[ 0.46  0.00 -1.69  0.65  0.15  0.37 -0.14  0.07  0.35  0.12  0.54 -0.35
 -1.52 -0.27  0.04 -0.37 -0.06 -2.38 -0.26 -1.43 -0.46 -0.13 -2.89 -0.77
  2.53  0.19  0.00  0.14  0.37  0.27 -0.49 -0.26  0.64 -0.08  0.24  0.40
  0.41  0.10 -1.10  0.52  1.36  0.26 -0.10 -0.04  0.10  1.16  0.07  0.77
  1.41 -1.70]
Veb
[ 0.14 -0.14  0.75 -0.09 -0.32 -0.02 -0.26 -0.43 -0.85 -0.20 -0.21  0.09
 -0.30  0.04 -0.14  0.03  0.24  3.22  0.32  1.44  0.01  0.46  1.42  0.74
 -1.78  0.17  0.22 -0.30  0.34  0.08 -0.01  0.16 -0.40  0.34 -0.15  0.10
 -0.08  0.12  0.43  0.78 -0.66 -0.36 -0.04 -0.18  0.24 -0.22  0.01 -1.40
 -1.74  0.67]
tonol
[ 0.60  0.09 -0.66  0.35  0.34  0.22 -0.72  0.58  0.36  0.24  0.61 -0.51
 -0.71 -0.23 -0.61 -0.39  0.21 -2.30 -0.39 -0.91 -0.43 -0.37 -2.11  0.06
  1.55  0.04  0.37  0.56  0.94 -0.23 -0.27 -0.03  0.88 -0.14  0.14  0.22
  0.76 -0.13 -0.96  1.30  2.37 -0.27 -0.13 -0.38  0.18  1.38 -0.11 -0.27
  0.03 -0.94]
telan
[ 0.35  0.03 -4.59  0.42  0.65  0.15 -0.80 -0.45  0.16 -1.06  0.08  0.09
  0.42 -0.06 -0.66  0.07  0.14 -1.83  0.24 -0.83 -0.34  0.00 -0.59 -0.54
  1.06  0.40  0.51 -0.26  0.38 -0.31  0.10 -0.15  0.31  0.25 -0.07  0.28
  1.28  0.43 -0.03 -0.09  0.22  0.22 -0.06  0.03 -0.65  1.36  0.16 -0.03
  0.41 -1.98]
telan
[ 0.22  0.03  0.90  0.04  0.13 -0.07 -0.42  0.30 -0.56  0.03  0.21 -0.13
  0.32 -0.02 -0.39 -0.16  0.21 -0.86 -0.24  0.38 -0.20  0.02 -0.30  0.58
 -0.66  0.11  0.29  0.15  0.38 -0.09 -0.08  0.06  0.20 -0.11 -0.19  0.14
  0.72 -0.01 -0.26  0.43  0.76 -0.16 -0.01 -0.19  0.23  0.49 -0.10 -0.41
 -0.80  0.23]
tonol
[ 0.40  0.00  0.85  0.12 -1.34  0.18  0.33  0.33  0.67  1.11 -0.17 -0.04
 -2.91 -0.38  0.84 -0.07 -0.15  2.94  0.10  0.19  0.06  0.00 -1.32 -0.56
  2.49  0.06 -0.19  0.27 -0.19  0.66 -0.72 -0.26 -0.23  0.13  0.38 -0.04
 -1.23 -0.30 -0.81  0.90 -0.23 -0.15 -0.18 -0.12  0.39 -0.94  0.13 -0.19
  0.34  0.10]
Livut
[ 0.74 -0.08 -3.61  0.01 -1.13  0.10 -0.51  0.35  1.09 -0.38 -0.74  0.10
 -2.17 -0.17 -0.14  0.04 -0.16  2.67  0.08  1.17  0.36  0.32  0.48 -0.40
  2.98  0.53  0.04  0.38 -0.04  0.23 -0.20 -0.27 -0.45  0.28 -0.18  0.09
  0.03  0.07 -0.24  0.23 -0.98 -0.52 -0.19 -0.07  0.06 -0.67  0.18 -1.34
 -0.84 -0.62]
Livut
[ 0.23 -0.05  0.24 -0.14 -1.30 -0.05  0.20  0.75  1.10  0.68 -0.53  0.08
 -2.53 -0.16  0.67 -0.08 -0.19  2.91  0.06  0.72  0.47  0.06 -0.24 -0.38
  2.82 -0.18 -0.31  0.53 -0.24  0.41 -0.35 -0.27 -0.33  0.06  0.12  0.03
 -1.26 -0.40 -0.45  0.38 -0.61 -0.37 -0.28 -0.04  0.35 -1.39  0.18 -0.42
  0.08  0.37]
Livut
[ 0.29  0.13 -3.68  0.22  1.21  0.18 -1.09 -0.70  0.14 -1.02 -0.04 -0.04
  1.41  0.00 -0.82  0.22  0.20 -3.40 -0.25 -0.58 -0.35 -0.05 -0.44 -0.25
  0.69  0.22  0.37 -0.50  0.13 -0.11  0.38 -0.10  0.20  0.05  0.03  0.20
  1.38  0.33 -0.13 -0.78  0.27  0.30  0.05  0.21 -0.57  1.55 -0.10  0.33
  1.13 -1.92]
telan
[ 0.09 -0.04 -3.52 -0.08  0.46  0.14 -0.86 -0.96  0.67 -0.66 -0.44  0.21
 -0.17 -0.01 -0.16  0.33  0.13  1.43  0.43  0.02  0.02  0.04  0.47 -0.88
  1.26  0.18 -0.02 -0.60 -0.32  0.32  0.06 -0.22 -0.34  0.41  0.23 -0.07
 -0.48  0.12  0.21  0.07 -1.36  0.07  0.00  0.34 -0.59  0.32  0.07  0.02
  1.17 -1.80]
Veb
[ 0.28 -0.14 -0.90  0.03  0.13  0.06 -0.69 -0.14 -0.88 -0.47  0.16  0.02
  0.17 -0.17 -0.62 -0.06  0.32  2.54  0.24  1.11 -0.07  0.47  1.09  0.63
 -1.69  0.42  0.24 -0.18  0.79 -0.24 -0.15  0.06 -0.07  0.37 -0.23  0.27
  0.52  0.26  0.35  1.19 -0.12 -0.39 -0.11 -0.20 -0.04  0.48 -0.07 -1.37
 -2.02  0.06]
tonol
[ 0.64  1.05 -2.59 -0.08 -0.67  0.14 -0.50 -0.65  1.22 -0.10 -0.97  0.00
 -1.88  0.04  0.06  0.33 -0.05  0.72 -0.46  1.18  0.28  0.39 -0.43 -0.68
  3.92  0.22  0.28  0.13 -0.27  0.76 -0.05 -0.33 -0.42  0.27  0.15  0.16
 -0.22 -0.17 -0.87 -0.82 -1.25 -0.05 -0.01  0.24  0.19 -0.44  0.10 -0.54
  1.40 -1.75]
Livut
[ 0.45  0.09 -3.46  0.24  1.61  0.31 -1.61 -0.35  0.03 -0.97  0.05 -0.09
  1.50  0.04 -1.39  0.13  0.46 -3.29 -0.31 -0.06 -0.56 -0.11 -0.56  0.13
  0.48  0.40  0.62 -0.26  0.43 -0.28  0.34  0.00  0.59  0.05  0.10  0.22
  1.42  0.16 -0.21  0.11  1.00  0.03  0.01  0.01 -0.54  2.16 -0.18 -0.06
  0.77 -2.18]
telan
[ 0.22  0.13 -0.42 -0.11  1.00  0.25 -1.46 -0.51 -0.07 -0.06  0.07 -0.36
  0.15  0.01 -0.52  0.31  0.64  0.85 -0.14  0.51 -0.37  0.08 -0.22  0.03
  0.23  0.23  0.47 -0.46  0.18  0.29  0.00 -0.12  0.23  0.29  0.34  0.01
 -0.59 -0.23 -0.41  1.33  0.15 -0.15  0.03  0.00  0.04  1.15 -0.15 -0.35
  0.81 -1.32]
Veb
[ 0.19  0.03 -3.26  0.09  1.04  0.30 -1.20 -1.03  0.40 -0.78 -0.05  0.24
  0.08  0.03 -0.42  0.47  0.37  1.33  0.56 -0.42 -0.27  0.00 -0.06 -0.90
  0.67  0.25  0.13 -0.81 -0.07  0.16 -0.22 -0.23  0.04  0.48  0.36 -0.12
 -0.68 -0.18  0.22  1.05 -0.83  0.23 -0.03  0.18 -0.66  1.20  0.01  0.04
  1.59 -2.17]
Veb
[ 0.34  0.07 -2.24 -0.05  0.34  0.30 -1.06 -1.01  0.77 -0.17 -0.36  0.13
 -1.11 -0.01 -0.05  0.62  0.24  1.59  0.22  0.23 -0.09  0.16 -0.70 -0.97
  2.27  0.28  0.19 -0.52 -0.45  0.77 -0.38 -0.42 -0.34  0.47  0.41 -0.03
 -1.07 -0.25 -0.57  0.40 -1.02  0.08 -0.07  0.30  0.02  0.57 -0.05  0.14
  1.95 -2.15]
Veb
[-0.01 -0.01 -2.94  0.15  1.41  0.08 -0.74  0.31  0.49 -0.81  0.31  0.01
  1.34  0.04 -0.79 -0.06  0.17 -2.22  0.21 -1.19 -0.38 -0.42 -0.10 -0.30
  0.05  0.21  0.08 -0.14  0.32 -0.67  0.24 -0.10  0.55  0.04  0.01 -0.24
  0.73  0.13  0.40  0.32  0.71 -0.09  0.01 -0.11 -0.80  1.25  0.05  0.44
  0.45 -0.97]
telan
[ 0.24 -0.02 -1.54  0.19  1.17 -0.18 -1.16 -0.68 -0.96 -0.83  0.38 -0.16
  1.66  0.00 -1.03  0.10  0.39 -1.65 -0.10 -0.23 -0.49  0.04  0.10  0.41
 -1.68  0.35  0.45 -0.44  0.60 -0.28  0.15  0.12  0.41  0.18 -0.04  0.17
  1.33  0.26  0.31  0.15  0.71  0.16  0.06  0.03 -0.37  1.49 -0.17 -0.21
 -0.29 -1.16]
telan
[ 0.43  0.16 -3.88  0.06  1.58  0.11 -1.53 -0.18  0.56 -0.95  0.05 -0.04
  1.35  0.04 -1.18  0.26  0.46 -3.17 -0.30 -0.53 -0.40 -0.16 -0.39 -0.10
  1.09  0.30  0.54 -0.23  0.25 -0.30  0.32 -0.04  0.53 -0.02  0.08  0.10
  1.16 -0.03 -0.26 -0.24  0.77  0.04  0.07  0.12 -0.63  1.83 -0.03  0.17
  1.11 -2.19]
telan
[-0.12 -0.02  2.58  0.03 -0.64 -0.05  0.49 -0.32 -1.54  0.29  0.05 -0.17
  0.33  0.12  0.17 -0.10  0.26  1.66 -0.37  1.10  0.11  0.50  0.79  1.04
 -2.77  0.00  0.15 -0.04  0.27  0.19 -0.15  0.26 -0.32  0.10 -0.29  0.22
  0.63  0.23  0.41  0.24 -0.08 -0.05 -0.05 -0.59  0.59 -0.37 -0.13 -0.93
 -2.02  1.41]
tonol
[ 0.28 -0.02  2.06 -0.26 -0.59 -0.10 -0.05  0.89 -0.50  0.61  0.00  0.05
 -0.96 -0.22 -0.05 -0.21  0.13  2.97  0.04  0.93  0.02  0.18  0.32  0.69
 -0.78  0.13  0.06  0.35  0.64 -0.15 -0.30  0.15  0.02  0.05 -0.13  0.01
 -0.52 -0.17 -0.06  1.72  0.56 -0.78  0.57 -0.47  0.47 -0.36  0.05 -1.19
 -2.01  1.44]
tonol
[-0.05  0.03 -0.45  0.26 -2.85  0.31 -0.26 -0.67  0.13  0.04  0.27 -0.01
 -0.39 -0.05  0.22 -0.01  0.13 -0.08  0.24 -0.98 -0.45 -0.12 -1.23 -0.70
  0.52  0.06 -0.09 -0.53 -0.08  0.45 -0.31 -0.19  0.06  0.22  0.31  0.00
 -0.83 -0.04 -0.25  0.72 -0.10  0.30  0.09  0.18 -0.11  0.74 -0.06  0.79
  1.71 -1.31]
Veb
[ 0.49  0.12 -2.85  0.48  1.03  0.31 -0.82 -0.69 -0.55 -0.88  0.48 -0.25
  1.00 -0.07 -1.04  0.00  0.04 -3.79 -0.34 -0.81 -0.76  0.16 -1.26 -0.04
  0.05  0.47  0.47 -0.36  0.63 -0.25  0.09  0.08  0.57  0.12 -0.27  0.44
  2.14  0.43 -0.48 -0.25  1.18  0.38  0.04 -0.04 -0.28  2.04 -0.23 -0.13
  0.29 -1.93]
telan
[ 0.35  0.05  1.30  0.41 -0.27  0.35 -0.21 -1.11 -0.66  0.47  0.33 -0.23
 -1.33 -0.30  0.26  0.10  0.05  1.11 -0.05  0.55 -0.26  0.45 -1.55 -0.25
  0.21  0.21  0.20 -0.63  0.07  0.85 -0.42 -0.01 -0.27  0.33  0.15  0.35
 -0.50 -0.14 -0.77  0.80 -0.17  0.32 -0.05  0.20  0.57  0.57 -0.21 -0.22
  0.74 -0.85]
Veb
[-0.02 -0.16 -2.66  0.00  1.06  0.05 -0.77 -0.55 -0.22 -0.92 -0.02  0.06
  1.43  0.06 -0.79  0.15  0.25 -1.07  0.17 -0.33 -0.36  0.01  0.67 -0.05
 -0.98  0.21  0.28 -0.40  0.15 -0.41  0.34  0.02  0.07  0.11 -0.06  0.00
  0.96  0.27  0.52  0.05 -0.03  0.08  0.07  0.09 -0.51  1.08 -0.05 -0.09
  0.02 -0.94]
telan
[ 0.72  0.15 -1.01  0.62 -0.34  0.45 -0.47  0.26  0.67  0.51  0.38 -0.19
 -2.51 -0.33  0.15 -0.19  0.06 -0.61 -0.25 -0.94 -0.17  0.27 -3.19 -0.86
  3.61  0.20  0.06  0.25  0.28  0.53 -0.58 -0.21  0.68  0.07  0.36  0.30
 -0.42 -0.21 -1.53  1.27  1.23 -0.08 -0.16  0.03  0.23  1.03 -0.01  0.14
  0.61 -1.72]
Veb
[ 0.27  0.03  0.20 -0.40 -0.44 -0.08 -0.45  0.04  0.70  0.17 -0.66  0.14
 -0.87  0.02  0.12  0.19  0.07  2.47 -0.04  1.36  0.32  0.14  0.79 -0.04
  1.28 -0.03  0.15  0.13 -0.40  0.55  0.05 -0.01 -0.34  0.23  0.25 -0.22
 -1.00 -0.28 -0.09  0.20 -1.01 -0.32  0.02  0.02  0.20 -0.78 -0.02 -0.58
  0.18 -0.04]
Livut
[ 0.65  0.01 -4.60  0.39  0.59  0.41 -1.25 -0.74  0.58 -0.67  0.03  0.01
 -0.99 -0.20 -0.65  0.03  0.05 -0.92  0.05 -0.63 -0.41  0.09 -1.64 -0.99
  2.84  0.46  0.30 -0.32  0.28  0.30 -0.22 -0.30  0.26  0.31  0.13  0.18
  0.49  0.13 -0.80  0.56  0.21  0.13 -0.14  0.12 -0.22  1.45 -0.05 -0.07
  1.61 -2.89]
Veb
[ 0.10  0.20  2.27  0.04 -2.57  0.05  0.75  2.16  2.10  1.92 -0.45 -0.31
 -4.60 -0.52  1.06 -0.60 -0.31  1.27 -0.85  0.61  0.43 -0.14 -2.66 -0.41
  4.60 -0.32 -0.23  1.57 -0.33  0.74 -0.77 -0.41  0.27 -0.21  0.11  0.20
 -1.57 -0.76 -2.04  0.60  1.17 -0.79 -0.23 -0.46  1.11 -1.75  0.22 -0.59
  0.43  0.76]
Livut
---
[ 0.23  1.45  0.83  0.42  0.11  0.31  1.12 -0.38  1.69 -0.14  0.07  0.26
 -1.46  2.01  0.38  6.16  0.59 -2.20 -0.51 -1.75  0.25 -0.16  0.66 -0.23
  0.81  0.19 -1.35 -0.24  0.55 -0.79  1.75 -0.49 -1.25 -0.84  1.40 -1.36
  1.13 -1.36  1.49  0.60 -1.82  0.27  1.20  0.61  3.98  0.87 -0.96  0.00
 -2.62 -0.10]
losef
[ 0.97 -0.77 -0.32 -0.05  0.29 -0.63  0.26 -0.81  0.52 -2.01 -2.09 -0.74
 -0.38 -0.02  0.25  0.37 -0.24  0.61  0.79  0.64  1.66  0.15 -0.73 -0.73
  0.52  0.02  1.07 -1.56 -0.36 -0.12 -1.88  0.96  1.82  1.00  0.02  2.35
 -3.69  1.14 -2.14 -2.12  2.89  0.63 -0.59 -0.43 -1.17  0.06  1.25  0.09
  2.20 -0.06]
matif
[ 0.49  1.63  0.11  0.12 -0.06  0.02  1.76 -0.73  0.59  0.01 -0.14 -0.10
 -1.38  1.50 -0.16  2.32  0.72 -1.40 -1.22 -0.55  1.11  0.06  0.64  0.28
  0.93  0.70 -1.05 -0.23  0.40 -0.63  0.26  0.17 -1.12 -0.31  1.07 -1.45
  1.12 -0.36  0.63  1.09 -0.23  0.75  1.08  0.71  2.94  0.80 -0.38 -0.25
 -1.46  0.32]
losef
[-0.24  0.94  0.71  0.52  0.51 -0.93  1.12 -0.94  1.49  0.12 -1.39  0.53
 -1.11  0.22 -0.30  6.16  1.07 -0.30  1.24 -0.59  0.92 -0.46 -0.03  0.04
 -0.68  0.66  0.18 -0.41  0.19  0.59 -0.77  0.09  0.26  0.73  0.59  0.14
 -1.16 -0.22 -0.14 -0.80  1.21 -0.92  0.57 -0.14 -1.72  0.56 -0.07  0.40
  0.00  0.43]
matif
[ 1.90 -0.90  0.34 -0.79  0.50 -1.29 -0.63 -0.62  0.77 -1.01 -1.02  0.81
 -1.09 -0.16 -0.21  4.72 -0.27 -0.25  0.09  1.03  0.35 -0.71  0.56 -0.16
  1.10 -0.18  0.23  0.54  0.71  0.59  1.92  0.22  1.54 -0.68  0.25  0.75
 -0.13  2.05 -1.59 -3.51 -1.26  0.04 -0.36 -0.94  1.17 -0.28  1.11  0.34
 -0.20 -1.06]
matif
[ 1.18  1.70  1.29  0.30 -0.42 -0.21  1.62 -0.54  1.82  0.27 -0.30  1.96
 -2.85  3.04 -0.07  6.16  1.68 -4.44 -2.33 -1.05 -0.48 -1.04  3.46  1.46
  2.35  0.22 -2.19  2.00  0.88 -0.62  3.10 -0.53 -2.44 -2.02  1.85 -4.29
  3.44 -1.98  1.95  0.40 -3.24  0.62  0.99  0.94  5.70  1.13 -1.98  0.33
 -3.73 -0.04]
losef
[-0.27  2.20  0.41  0.55  0.08  0.34  2.48 -0.65  0.69 -0.01 -0.74  0.08
 -1.00  1.29 -0.15  1.04  1.17 -1.01 -0.72 -0.76  1.06  0.17  0.25  0.34
  0.34  0.55 -0.80  0.64  0.37 -0.28 -0.25 -0.09 -1.08 -0.14  0.49 -1.35
  1.18 -0.71  0.58  1.14  1.19 -0.08  0.60  0.47  1.28  0.70 -0.53  0.04
 -1.09  0.61]
losef
[ 1.88  0.14  0.07 -0.20  0.10  0.43  0.75 -0.33  1.50 -1.96 -2.88  0.36
 -1.43  1.43  0.03  6.16  0.27 -1.17 -0.83 -0.46  1.49 -0.18 -0.34  0.64
  0.57  0.29 -0.20  0.43  0.42 -0.24  0.92  0.34 -0.52 -0.46  0.69 -0.05
  0.26 -0.55 -0.97 -1.64 -1.27  1.19 -0.03  0.80  2.73  0.07 -0.35 -0.22
 -1.76 -0.73]
losef
[ 0.47  1.68  0.71  0.92 -0.14 -0.71  1.66 -0.92  1.72  1.46 -1.51  1.01
 -1.98  1.68  0.75  6.16  1.85 -3.58  0.45 -0.69 -0.25 -0.31  1.56  0.80
  0.67  0.79 -0.64 -0.18  0.38  0.13  1.14 -1.01 -1.19 -0.66  1.43 -1.95
  0.64 -2.20  2.19  0.87 -1.70 -0.44 -0.03  0.04  0.88  0.44 -1.83  0.20
 -1.61  0.31]
matif
[ 0.12 -0.07  0.69  0.19 -0.15 -0.43  0.47 -0.87  0.13 -0.41 -1.66 -0.32
 -0.44 -0.29 -0.04 -0.85  0.41  0.94  0.35  0.30  0.74  0.15  0.55 -0.14
 -0.58  0.48  1.20 -0.19  0.43  0.24 -2.43  0.17  0.37  1.02 -0.61  0.95
 -1.30  0.08 -1.09 -0.08  1.03 -0.49 -1.03  0.33 -3.45 -0.31 -0.20 -0.04
  1.73  0.21]
matif
